Below are the code and all the weights of a small trained network. Each question names an input and a class and asks about switching units off, where a switched-off unit gives its printed mean instead of its output.

import numpy as np


def w(rows, s, z=0):
    codes = np.array(rows[::2]) - 128.0
    scale = np.full(codes.shape[1], s)
    scale[-1] = z or s
    return codes * scale


def norm(h):
    return h / np.sqrt((h * h).mean(-1, keepdims=True) + 1e-5)


def f(y):
    return np.maximum(y, 0)


def log_softmax(a):
    a = a - a.max(-1, keepdims=True)
    return a - np.log(np.exp(a).sum(-1, keepdims=True))


def net(x, mask):
    res = np.array(x, float).reshape(1, 8) / 4 @ E
    u = 0
    for l in range(2):
        y = f(norm(res) @ A[l][:, :-1].T + A[l][:, -1])
        res = res + np.where(mask[u : u + 10], y, B[l][:, -1]) @ B[l][:, :-1]
        u += 10
    return log_softmax(norm(res)[-1] @ U[:, :-1].T + U[:, -1])


A, B = {}, {}
E = w([
[138,159,133,141,92,244,113],'x0',
[181,194,164,215,182,106,106],'x1',
[129,128,126,128,127,129,129],'x2',
[125,127,129,129,128,127,129],'x3',
[163,125,120,156,126,143,254],'x4',
[127,127,131,128,129,128,129],'x5',
[129,129,127,127,129,128,129],'x6',
[128,128,129,129,129,128,128],'x7',
],0.0052)
A[0] = w([
[139,168,155,190,164,119,127,33],'0.n0',
[154,186,135,166,163,116,101,82],'0.n1',
[111,156,134,152,125,234,103,84],'0.n2',
[125,115,140,118,139,79,134,236],'0.n3',
[150,124,143,150,123,110,91,98],'0.n4',
[123,139,134,182,124,134,247,7],'0.n5',
[76,84,125,61,99,141,104,243],'0.n6',
[88,118,143,106,149,85,165,152],'0.n7',
[140,114,123,83,120,147,254,91],'0.n8',
[124,136,123,136,130,228,122,157],'0.n9',
],0.0081,0.0018)
B[0] = w([
[191,172,100,76,156,121,79,183],'0.n0',
[49,76,160,141,108,110,129,190],'0.n1',
[198,2,137,107,69,140,33,218],'0.n2',
[88,131,61,145,138,76,167,194],'0.n3',
[90,132,122,135,115,123,177,159],'0.n4',
[237,179,95,102,172,94,161,203],'0.n5',
[249,186,119,154,188,91,185,255],'0.n6',
[163,72,112,138,117,126,24,188],'0.n7',
[25,26,142,114,85,150,88,222],'0.n8',
[78,251,153,123,121,183,176,212],'0.n9',
],0.0089,0.0062)
A[1] = w([
[118,119,105,128,142,92,112,75],'1.n0',
[92,114,134,146,128,79,134,63],'1.n1',
[5,155,136,138,144,108,139,42],'1.n2',
[162,146,136,100,120,180,158,94],'1.n3',
[167,217,137,118,130,178,146,4],'1.n4',
[90,108,137,165,107,110,83,126],'1.n5',
[31,141,155,108,85,187,180,35],'1.n6',
[145,152,89,149,153,125,173,96],'1.n7',
[86,75,103,139,94,157,144,112],'1.n8',
[80,156,155,165,113,219,104,119],'1.n9',
],0.012,0.0019)
B[1] = w([
[136,193,118,124,85,155,178,245],'1.n0',
[147,126,139,82,136,217,128,209],'1.n1',
[129,193,174,123,179,219,170,168],'1.n2',
[137,187,140,174,116,178,53,255],'1.n3',
[100,44,84,134,53,206,117,254],'1.n4',
[103,102,191,177,149,98,105,211],'1.n5',
[176,229,189,98,231,109,138,177],'1.n6',
[113,152,124,92,132,53,122,218],'1.n7',
[39,114,153,153,134,163,180,200],'1.n8',
[116,100,103,126,174,1,178,236],'1.n9',
],0.013,0.0043)
U = w([
[196,180,44,67,141,6,166,174],'0',
[91,214,215,131,201,187,157,157],'1',
[165,109,78,147,43,215,53,188],'2',
[89,48,195,179,146,6,61,45],'3',
[28,2,97,105,112,133,230,1],'4',
],0.0096,0.0018)

Each question gives the input, the list of numbers given to net, and the class t.
The units are the neurons (one row each of A and B). Each row of codes is followed by its name. A weight is (code - 128) times the scale printed after its matrix; where a second scale follows, it is the last column's (A, B and U).
mask holds one flag per neuron, layer by layer. A switched-off neuron (its flag False) gives its mean, the last column of its row in B, instead of its output. The means were averaged over made-up inputs and are rounded, as every weight is.
A unit's drop is (log p(t) with every unit on - log p(t) with that unit switched off) / (log p(t) with every unit on - log p(t) with every unit switched off).
The circuit of an input: a set's keep is (log p(t) with only the set's units on - log p(t) with every unit switched off) / (log p(t) with every unit on - log p(t) with every unit switched off). Starting from the 12 units with the biggest drops (on a tie, the unit counted first), units are removed one at a time, each time the one whose removal leaves the highest keep (on an exact tie, the one counted first), for as long as the keep stays at least 0.8.
units of the circuit, in order: the units of the circuit, biggest drop first
k most important neurons: the k neurons with the biggest drops, biggest first
top k neurons in layer l: the k neurons of layer l with the biggest drops, biggest first
input [7,-8,5,-7,8,-5,6,0], class 1: units of the circuit, in order -> [1.n6]
input [5,-4,7,4,5,-1,2,7], class 1: units of the circuit, in order -> [0.n8, 1.n6]
input [-6,0,8,-8,4,5,4,3], class 4: 2 most important neurons -> [0.n8, 0.n6]
input [-7,0,4,-8,-8,-1,5,-2], class 0: top 4 neurons in layer 0 -> [0.n8, 0.n9, 0.n1, 0.n6]
input [1,1,7,-1,6,-7,-3,-5], class 2: top 4 neurons in layer 0 -> [0.n5, 0.n3, 0.n1, 0.n6]
input [1,4,-6,-2,-1,5,7,7], class 3: 3 most important neurons -> [0.n1, 0.n0, 0.n6]
input [0,-1,-2,3,0,1,6,5], class 0: 2 most important neurons -> [0.n6, 0.n2]
input [-8,0,-5,-3,3,1,5,-2], class 4: top 3 neurons in layer 0 -> [0.n6, 0.n8, 0.n9]
input [8,-3,-7,-1,1,6,4,3], class 1: 4 most important neurons -> [1.n6, 0.n9, 0.n5, 0.n0]
input [-7,-1,1,7,5,6,-7,-5], class 4: 2 most important neurons -> [0.n8, 0.n6]
input [-8,0,-8,2,7,6,5,4], class 4: 3 most important neurons -> [0.n8, 0.n6, 0.n0]
input [0,0,3,-1,-8,3,3,1], class 0: top 2 neurons in layer 0 -> [0.n8, 0.n9]
input [5,8,7,3,1,-7,-3,8], class 2: 2 most important neurons -> [0.n8, 0.n0]
input [7,-8,-4,6,8,-5,5,5], class 1: units of the circuit, in order -> [1.n6]
input [6,-4,0,-7,3,7,-8,-4], class 1: 3 most important neurons -> [0.n8, 0.n9, 1.n6]
input [-5,1,4,-1,-3,6,-3,1], class 1: 3 most important neurons -> [0.n2, 0.n5, 0.n6]
input [-3,0,8,-8,8,3,2,8], class 4: 4 most important neurons -> [0.n8, 0.n6, 0.n5, 1.n8]
input [-8,8,-6,-4,-4,0,-5,1], class 1: top 2 neurons in layer 0 -> [0.n6, 0.n2]
input [-6,0,0,3,6,-1,6,-5], class 4: top 3 neurons in layer 0 -> [0.n8, 0.n6, 0.n0]
input [1,4,-7,-3,-2,4,4,7], class 3: units of the circuit, in order -> [0.n1]
input [8,-8,6,0,4,3,2,4], class 1: 3 most important neurons -> [1.n6, 0.n8, 0.n9]
input [2,-4,-7,-2,1,-8,2,-2], class 1: top 2 neurons in layer 0 -> [0.n8, 0.n5]
input [0,-2,0,5,-5,1,-1,7], class 0: 2 most important neurons -> [0.n9, 1.n7]
